Below are the code and all the weights of a small trained network. Each question names an input and a class and asks about switching units off, where a switched-off unit gives its printed mean instead of its output.

import numpy as np


def w(rows, s, z=0):
    codes = np.array(rows[::2]) - 128.0
    scale = np.full(codes.shape[1], s)
    scale[-1] = z or s
    return codes * scale


def norm(h):
    return h / np.sqrt((h * h).mean(-1, keepdims=True) + 1e-5)


def f(y):
    return y / 2 * (1 + np.tanh(0.7978845608 * (y + 0.044715 * y**3)))


def log_softmax(a):
    a = a - a.max(-1, keepdims=True)
    return a - np.log(np.exp(a).sum(-1, keepdims=True))


def net(x, mask):
    res = np.array(x, float).reshape(1, 4) / 4 @ E
    u = 0
    for l in range(3):
        y = f(norm(res) @ A[l][:, :-1].T + A[l][:, -1])
        res = res + np.where(mask[u : u + 5], y, B[l][:, -1]) @ B[l][:, :-1]
        u += 5
    return log_softmax(norm(res)[-1] @ U[:, :-1].T + U[:, -1])


A, B = {}, {}
E = w([
[91,158,83,166,66,100,45,217,103],'x0',
[93,247,254,246,78,83,166,105,102],'x1',
[203,148,65,173,146,206,121,129,131],'x2',
[11,129,117,188,90,108,25,64,30],'x3',
],0.0069)
A[0] = w([
[199,147,83,143,133,167,124,101,136,78],'L0N0',
[242,136,179,122,150,153,226,53,149,5],'L0N1',
[85,162,178,162,114,125,83,89,121,51],'L0N2',
[15,101,199,90,145,117,134,2,121,14],'L0N3',
[194,161,150,149,146,176,166,72,141,47],'L0N4',
],0.016,0.0024)
B[0] = w([
[145,105,85,138,106,92,100,158,103,181],'L0N0',
[162,132,186,47,201,221,186,63,111,248],'L0N1',
[54,136,108,145,109,122,140,192,101,192],'L0N2',
[191,52,109,143,108,5,143,83,63,211],'L0N3',
[65,88,146,187,145,134,177,135,67,196],'L0N4',
],0.014,0.015)
A[1] = w([
[130,114,73,81,158,197,43,72,119,4],'L1N0',
[215,145,156,137,161,154,212,126,126,181],'L1N1',
[220,157,90,156,169,223,139,91,164,76],'L1N2',
[141,193,204,126,103,70,158,76,172,2],'L1N3',
[154,180,156,205,139,162,134,2,148,63],'L1N4',
],0.021,0.0029)
B[1] = w([
[169,170,130,115,108,170,69,165,237,179],'L1N0',
[166,136,175,113,139,222,25,185,162,248],'L1N1',
[102,152,61,156,43,54,106,87,106,202],'L1N2',
[162,92,125,111,91,87,62,200,150,138],'L1N3',
[101,87,158,143,186,159,254,89,67,163],'L1N4',
],0.013,0.017)
A[2] = w([
[156,93,126,45,171,120,216,116,192,178],'L2N0',
[138,101,3,155,142,181,103,122,86,120],'L2N1',
[14,168,120,141,137,151,85,76,145,4],'L2N2',
[128,224,175,205,89,91,188,163,142,26],'L2N3',
[171,131,118,130,117,170,87,55,113,50],'L2N4',
],0.022,0.0022)
B[2] = w([
[172,100,208,136,185,243,163,146,127,219],'L2N0',
[240,46,90,101,106,13,51,116,111,255],'L2N1',
[144,78,175,130,145,72,210,86,76,156],'L2N2',
[94,234,95,103,132,223,112,104,235,203],'L2N3',
[50,142,122,148,155,51,202,182,253,250],'L2N4',
],0.011,0.0089)
U = w([
[217,127,97,103,112,146,37,180,228,119],'0',
[173,84,254,84,217,241,202,109,117,196],'1',
[140,60,89,167,93,3,117,79,3,205],'2',
[6,253,124,171,80,139,160,125,130,6],'3',
],0.0093,0.0016)

Each question gives the input, the list of numbers given to net, and the class t.
The units are the neurons (one row each of A and B). Each row of codes is followed by its name. A weight is (code - 128) times the scale printed after its matrix; where a second scale follows, it is the last column's (A, B and U).
mask holds one flag per neuron, layer by layer. A switched-off neuron (its flag False) gives its mean, the last column of its row in B, instead of its output. The means were averaged over made-up inputs and are rounded, as every weight is.
A unit's drop is (log p(t) with every unit on - log p(t) with that unit switched off) / (log p(t) with every unit on - log p(t) with every unit switched off).
The circuit of an input: a set's keep is (log p(t) with only the set's units on - log p(t) with every unit switched off) / (log p(t) with every unit on - log p(t) with every unit switched off). Starting from the 12 units with the biggest drops (on a tie, the unit counted first), units are removed one at a time, each time the one whose removal leaves the highest keep (on an exact tie, the one counted first), for as long as the keep stays at least 0.8.
units of the circuit, in order: the units of the circuit, biggest drop first
most important unit: the unit with the biggest drop
k most important neurons: the k neurons with the biggest drops, biggest first
top k neurons in layer l: the k neurons of layer l with the biggest drops, biggest first
drop when u is switched off: that unit's drop, to one decimal
input [3,-3,-4,-7], class 0: most important unit => L0N3
input [6,-7,-7,-5], class 1: top 2 neurons in layer 1 => L1N2; L1N1
input [6,-1,5,-1], class 2: units of the circuit, in order => L0N1; L1N1
input [7,7,7,-1], class 3: units of the circuit, in order => L0N1; L2N3; L1N1
input [1,3,6,7], class 2: 2 most important neurons => L2N1; L2N2
input [4,4,-1,6], class 3: top 2 neurons in layer 1 => L1N2; L1N1
input [-3,-7,5,7], class 0: 2 most important neurons => L1N0; L0N3
input [0,8,-2,1], class 3: 2 most important neurons => L0N2; L2N3
input [6,7,-5,7], class 3: 2 most important neurons => L2N3; L0N2
input [-3,-5,-1,-5], class 0: top 3 neurons in layer 1 => L1N2; L1N1; L1N0
input [5,-1,7,5], class 2: 2 most important neurons => L0N1; L1N1
input [-7,6,-6,1], class 2: 2 most important neurons => L0N3; L0N2
input [6,-3,3,-5], class 2: 3 most important neurons => L0N1; L1N1; L2N1
input [-3,4,-7,-1], class 2: units of the circuit, in order => L0N3
input [6,2,-3,3], class 3: 2 most important neurons => L2N3; L0N1
input [0,-4,5,-2], class 0: 2 most important neurons => L1N0; L0N3
input [2,8,-2,5], class 3: 3 most important neurons => L0N2; L2N3; L2N1
input [2,2,-8,4], class 2: drop when L0N3 is switched off => 2.0
input [6,7,3,0], class 3: drop when L0N1 is switched off => 0.1
input [-1,-5,-5,5], class 2: drop when L2N4 is switched off => 0.0
input [-3,-8,1,4], class 0: most important unit => L1N0
